[[145 134 129 127 144 138 111 111 131 125 106 112]
 [149 132 110 125 124 123 112 149 127 118 109 121]
 [ 99 114 145 109 124 122 139 121 116 129 123 129]
 [151 129 120 129 123 128 109 147 127 119 107 114]
 [151 130 128 130 125 135 107 140 127 124 107 108]
 [151 129 123 129 123 130 108 145 127 121 107 112]]
->
[[112 106 125 131 111 111 138 144 127 129 134 145]
 [121 109 118 127 149 112 123 124 125 110 132 149]
 [129 123 129 116 121 139 122 124 109 145 114  99]
 [114 107 119 127 147 109 128 123 129 120 129 151]
 [108 107 124 127 140 107 135 125 130 128 130 151]
 [112 107 121 127 145 108 130 123 129 123 129 151]]

[[150 143 135 150 144]
 [145 154 131 124 134]
 [145 145 130 148 141]]
->
[[144 150 135 143 150]
 [134 124 131 154 145]
 [141 148 130 145 145]]

[[124 125 137 127 126 132 150 121 126]
 [124 130 131 129 124 125 125 130 126]]
->
[[126 121 150 132 126 127 137 125 124]
 [126 130 125 125 124 129 131 130 124]]

[[114 144 141]
 [112 116 124]
 [127 117 124]
 [121 116 100]
 [131 132 100]]
->
[[141 144 114]
 [124 116 112]
 [124 117 127]
 [100 116 121]
 [100 132 131]]

[[136 127 121 155 130 135 125 121 131]
 [126 122 130 155 134 126 122 130 134]
 [136 127 120 155 133 132 120 128 136]]
->
[[131 121 125 135 130 155 121 127 136]
 [134 130 122 126 134 155 130 122 126]
 [136 128 120 132 133 155 120 127 136]]

[[121 141 120 116 121 115]
 [132 139 143 132 123 143]
 [126 130 141 136 120 146]
 [129 126 135 118 113 111]
 [136 114 131 135 137 144]
 [122 134 121 135 122 107]
 [135 128 152 130 129 124]
 [144 122 115 130 117 120]
 [133 120 116 139 116 116]
 [138 139 135 144 118 130]
 [141 110 125 119 120 128]]
->
[[115 121 116 120 141 121]
 [143 123 132 143 139 132]
 [146 120 136 141 130 126]
 [111 113 118 135 126 129]
 [144 137 135 131 114 136]
 [107 122 135 121 134 122]
 [124 129 130 152 128 135]
 [120 117 130 115 122 144]
 [116 116 139 116 120 133]
 [130 118 144 135 139 138]
 [128 120 119 125 110 141]]

[[109 151 146]
 [118 141 138]
 [151 154 113]
 [111 152 146]
 [116 147 141]
 [144 137 116]
 [115 149 143]
 [115 146 141]
 [147 150 117]]
->
[[146 151 109]
 [138 141 118]
 [113 154 151]
 [146 152 111]
 [141 147 116]
 [116 137 144]
 [143 149 115]
 [141 146 115]
 [117 150 147]]

[[134 127 130 128 141 130 132 125 130 134 134 129]
 [142 132 131 130 127 127 132 129 129 129 132 129]
 [128 127 130 129 142 131 127 126 129 139 136 132]
 [137 134 128 129 128 126 127 131 133 130 136 131]
 [132 128 130 128 158 132 131 127 129 134 135 129]
 [129 129 126 129 135 127 129 130 128 133 136 130]
 [130 131 127 130 136 126 127 131 133 136 134 129]]
->
[[129 134 134 130 125 132 130 141 128 130 127 134]
 [129 132 129 129 129 132 127 127 130 131 132 142]
 [132 136 139 129 126 127 131 142 129 130 127 128]
 [131 136 130 133 131 127 126 128 129 128 134 137]
 [129 135 134 129 127 131 132 158 128 130 128 132]
 [130 136 133 128 130 129 127 135 129 126 129 129]
 [129 134 136 133 131 127 126 136 130 127 131 130]]

[[126 121 139 119 124 143 152 140 117 136 142 136]
 [129 124 133 129 130 139 143 134 129 134 137 128]
 [134 116 125 130 125 144 126 127 129 142 138 138]
 [128 126 115 139 125 136 124 126 149 131 129 140]
 [131 130 123 131 128 120 122 123 128 123 122 122]
 [126 124 133 126 128 137 145 137 129 134 133 134]]
->
[[136 142 136 117 140 152 143 124 119 139 121 126]
 [128 137 134 129 134 143 139 130 129 133 124 129]
 [138 138 142 129 127 126 144 125 130 125 116 134]
 [140 129 131 149 126 124 136 125 139 115 126 128]
 [122 122 123 128 123 122 120 128 131 123 130 131]
 [134 133 134 129 137 145 137 128 126 133 124 126]]
